Here is a tiny trained network, its code and every weight. The questions are about switching its units off for an input and a target symbol, where a switched-off unit gives its printed mean instead of its output.

import numpy as np


def w(rows, s, z=0):
    codes = np.array(rows[::2]) - 128.0
    scale = np.full(codes.shape[1], s)
    scale[-1] = z or s
    return codes * scale


def f(y):
    return y / 2 * (1 + np.tanh(0.7978845608 * (y + 0.044715 * y**3)))


def softmax(a):
    e = np.exp(a - a.max(-1, keepdims=True))
    return e / e.sum(-1, keepdims=True)


def log_softmax(a):
    a = a - a.max(-1, keepdims=True)
    return a - np.log(np.exp(a).sum(-1, keepdims=True))


def net(x, mask):
    ids = ['αβγδζηθλμξπστφψω'.index(c) for c in x.split()]
    T = len(ids)
    res = E[ids] + P[:T]
    u = 0
    for l in range(2):
        r = res
        for j in range(3):
            rows = slice(2 * j, 2 * j + 2)
            q, k, v = (r @ M[l][rows].T for M in (Q, K, V))
            z = softmax(np.where(np.tri(T) > 0, q @ k.T / 2**0.5, -1e9)) @ v
            o = O[l][rows]
            res = res + np.where(mask[u + j], z, o[:, -1]) @ o[:, :-1]
        u += 3
        y = f(res @ A[l][:, :-1].T + A[l][:, -1])
        res = res + np.where(mask[u : u + 12], y, B[l][:, -1]) @ B[l][:, :-1]
        u += 12
    return log_softmax(res[-1] @ U[:, :-1].T + U[:, -1])


Q, K, V, O, A, B = {}, {}, {}, {}, {}, {}
E = w([
[127,149,110,124],'α',
[144,149,119,123],'β',
[128,145,112,123],'γ',
[126,147,110,124],'δ',
[122,146,106,122],'ζ',
[163,155,121,107],'η',
[123,144,112,122],'θ',
[144,169,55,79],'λ',
[157,206,65,139],'μ',
[128,68,83,4],'ξ',
[99,152,206,67],'π',
[200,158,134,100],'σ',
[65,108,73,98],'τ',
[129,149,110,123],'φ',
[131,146,111,122],'ψ',
[140,218,102,204],'ω',
],0.023)
P = w([
[118,52,136,168],'0',
[104,119,119,151],'1',
[97,162,113,127],'2',
[93,186,115,105],'3',
[97,206,120,78],'4',
[111,224,132,51],'5',
[138,241,143,20],'6',
[128,254,132,12],'7',
],0.0098)
Q[0] = w([
[114,80,130,154],'0.h1',
[60,181,102,98],'0.h1',
[120,55,148,98],'0.h2',
[105,98,244,139],'0.h2',
[116,145,145,107],'0.h3',
[108,144,114,119],'0.h3',
],0.011)
K[0] = w([
[187,101,51,141],'0.h1',
[106,172,191,92],'0.h1',
[144,27,163,131],'0.h2',
[165,131,251,145],'0.h2',
[129,140,166,117],'0.h3',
[125,86,104,106],'0.h3',
],0.011)
V[0] = w([
[104,81,161,84],'0.h1',
[98,177,254,62],'0.h1',
[130,110,155,105],'0.h2',
[173,92,66,67],'0.h2',
[196,87,105,203],'0.h3',
[157,47,26,206],'0.h3',
],0.0089)
O[0] = w([
[158,48,57,143,98],'0.h1',
[246,62,139,172,254],'0.h1',
[172,28,129,121,62],'0.h2',
[163,183,47,96,151],'0.h2',
[164,2,86,139,75],'0.h3',
[176,48,54,147,87],'0.h3',
],0.0064,0.0065)
A[0] = w([
[167,82,131,137,165],'0.n1',
[112,165,167,88,244],'0.n2',
[145,108,126,48,90],'0.n3',
[134,170,153,136,84],'0.n4',
[139,131,93,99,125],'0.n5',
[2,97,139,133,127],'0.n6',
[191,157,123,108,118],'0.n7',
[88,133,69,184,114],'0.n8',
[154,148,132,103,64],'0.n9',
[106,128,189,171,82],'0.n10',
[91,81,136,123,195],'0.n11',
[91,141,138,83,1],'0.n12',
],0.017,0.0077)
B[0] = w([
[83,30,95,98,135],'0.n1',
[109,184,116,67,253],'0.n2',
[125,63,127,45,147],'0.n3',
[103,176,104,172,191],'0.n4',
[100,59,48,115,165],'0.n5',
[196,251,183,29,141],'0.n6',
[24,110,112,189,221],'0.n7',
[147,185,155,75,173],'0.n8',
[93,96,88,188,159],'0.n9',
[103,58,77,106,142],'0.n10',
[255,136,221,151,129],'0.n11',
[138,28,73,138,134],'0.n12',
],0.0073,0.016)
Q[1] = w([
[145,3,210,100],'1.h1',
[121,127,184,46],'1.h1',
[145,197,128,64],'1.h2',
[234,19,167,206],'1.h2',
[166,120,152,112],'1.h3',
[185,73,118,162],'1.h3',
],0.0082)
K[1] = w([
[174,151,127,203],'1.h1',
[122,189,44,111],'1.h1',
[46,188,57,155],'1.h2',
[152,74,189,28],'1.h2',
[203,149,103,96],'1.h3',
[254,102,118,155],'1.h3',
],0.0098)
V[1] = w([
[216,135,114,181],'1.h1',
[176,136,162,72],'1.h1',
[142,162,111,204],'1.h2',
[165,154,250,162],'1.h2',
[102,170,174,151],'1.h3',
[76,102,156,26],'1.h3',
],0.012)
O[1] = w([
[130,177,138,160,7],'1.h1',
[127,119,136,70,175],'1.h1',
[141,147,194,103,221],'1.h2',
[25,123,151,90,23],'1.h2',
[127,179,160,198,187],'1.h3',
[123,144,3,140,164],'1.h3',
],0.012,0.016)
A[1] = w([
[115,2,112,121,219],'1.n1',
[216,34,141,185,168],'1.n2',
[147,183,142,39,154],'1.n3',
[183,170,212,74,76],'1.n4',
[79,196,78,185,2],'1.n5',
[163,172,207,188,83],'1.n6',
[198,123,167,168,56],'1.n7',
[103,31,217,140,178],'1.n8',
[198,59,143,67,101],'1.n9',
[193,18,240,156,122],'1.n10',
[112,115,176,116,225],'1.n11',
[188,58,201,185,163],'1.n12',
],0.0098,0.0091)
B[1] = w([
[127,121,185,191,168],'1.n1',
[50,137,135,97,155],'1.n2',
[153,102,142,147,252],'1.n3',
[93,135,75,168,204],'1.n4',
[108,84,154,122,176],'1.n5',
[156,109,99,85,196],'1.n6',
[111,144,135,92,139],'1.n7',
[230,9,71,132,132],'1.n8',
[136,160,178,101,155],'1.n9',
[167,124,219,157,136],'1.n10',
[93,110,127,92,153],'1.n11',
[115,92,160,121,137],'1.n12',
],0.013,0.019)
U = w([
[113,143,149,95,203],'α',
[118,138,152,103,158],'β',
[105,141,125,105,78],'γ',
[118,139,154,104,207],'δ',
[117,145,147,96,114],'ζ',
[172,200,143,207,161],'η',
[51,231,169,114,81],'θ',
[131,164,137,24,22],'λ',
[156,165,249,132,143],'μ',
[103,135,59,94,2],'ξ',
[63,124,121,230,203],'π',
[117,145,146,108,93],'σ',
[111,150,136,87,102],'τ',
[111,147,160,132,106],'φ',
[114,146,144,102,133],'ψ',
[147,67,128,75,157],'ω',
],0.012,0.0059)

Each question gives the input, a string of symbols that net reads in full, and the target symbol t.
The units are the heads (2 rows each of Q, K, V and O) and the neurons (one row each of A and B). Each row of codes is followed by its name. A weight is (code - 128) times the scale printed after its matrix; where a second scale follows, it is the last column's (O, A, B and U).
mask holds one flag per unit, layer by layer, with each layer's heads first. A switched-off unit (its flag False) gives its mean, the last column of its rows in O or B, instead of its output. The means were averaged over made-up inputs and are rounded, as every weight is.
A unit's drop is (log p(t) with every unit on - log p(t) with that unit switched off) / (log p(t) with every unit on - log p(t) with every unit switched off).
The circuit of an input: a set's keep is (log p(t) with only the set's units on - log p(t) with every unit switched off) / (log p(t) with every unit on - log p(t) with every unit switched off). Starting from the 12 units with the biggest drops (on a tie, the unit counted first), units are removed one at a time, each time the one whose removal leaves the highest keep (on an exact tie, the one counted first), for as long as the keep stays at least 0.8.
units of the circuit, in order: the units of the circuit, biggest drop first
unit that matters most: the unit with the biggest drop
top k neurons: the k neurons with the biggest drops, biggest first
k most important neurons of layer l: the k neurons of layer l with the biggest drops, biggest first
heads that matter: for each layer, one digit per head in row order, 1 if its drop is at least 0.15 and else 0, layers parted by /
input λ μ π μ ζ, target μ: units of the circuit, in order => (0.h1; 0.n2; 1.h3; 1.n10)
input π μ λ δ μ μ ξ, target μ: top neuron => (1.n1)
input γ ξ ζ, target ω: 2 most important neurons of layer 0 => (0.n3; 0.n7)
input π μ φ π μ δ, target η: units of the circuit, in order => (0.h3; 1.h3)
input μ ω α ω π, target ω: heads that matter => 111 / 010
input φ ζ μ η ζ θ δ ξ, target ω: top 3 neurons => (0.n12; 1.n1; 0.n4)
input μ μ τ μ θ, target η: 3 most important neurons of layer 1 => (1.n4; 1.n3; 1.n6)
input ω δ ψ β, target θ: units of the circuit, in order => (1.h2; 0.h1)
input ζ μ μ ζ π π γ, target η: heads that matter => 101 / 001
input μ π μ ω μ μ, target μ: units of the circuit, in order => (0.h1; 1.h3; 0.n2)
input π γ μ μ μ ξ, target μ: top 3 neurons => (1.n1; 1.n9; 0.n3)
input μ η μ μ π ω π, target θ: top 4 neurons => (0.n2; 0.n7; 0.n8; 0.n4)
input μ μ ψ μ μ φ, target η: heads that matter => 000 / 010
input φ μ π θ, target π: heads that matter => 100 / 010
input β μ μ δ μ γ, target η: unit that matters most => 1.h2
input ζ ω π ω, target π: units of the circuit, in order => (1.h2; 0.h1; 0.n2)
input γ δ μ τ μ λ, target ξ: top 3 neurons => (0.n2; 0.n3; 0.n11)
input β μ ω, target θ: heads that matter => 100 / 010
input ω δ π μ, target π: units of the circuit, in order => (0.h1; 0.n2; 1.h2; 0.n7)
input μ μ λ μ π μ μ ω, target μ: most important neuron of layer 0 => (0.n7)
input δ π δ β ζ μ μ, target μ: heads that matter => 111 / 011
input μ μ δ μ π ψ π, target η: heads that matter => 101 / 010
input η ω θ μ μ μ, target η: heads that matter => 000 / 010
input ω μ π λ θ α ω α, target ω: top 3 neurons => (0.n7; 1.n8; 0.n2)
input μ π ψ, target π: units of the circuit, in order => (0.h1; 1.h2; 0.n2)
input μ μ π ω, target π: units of the circuit, in order => (1.h2; 0.n2; 0.h1)
input δ σ π μ ω, target μ: heads that matter => 101 / 001
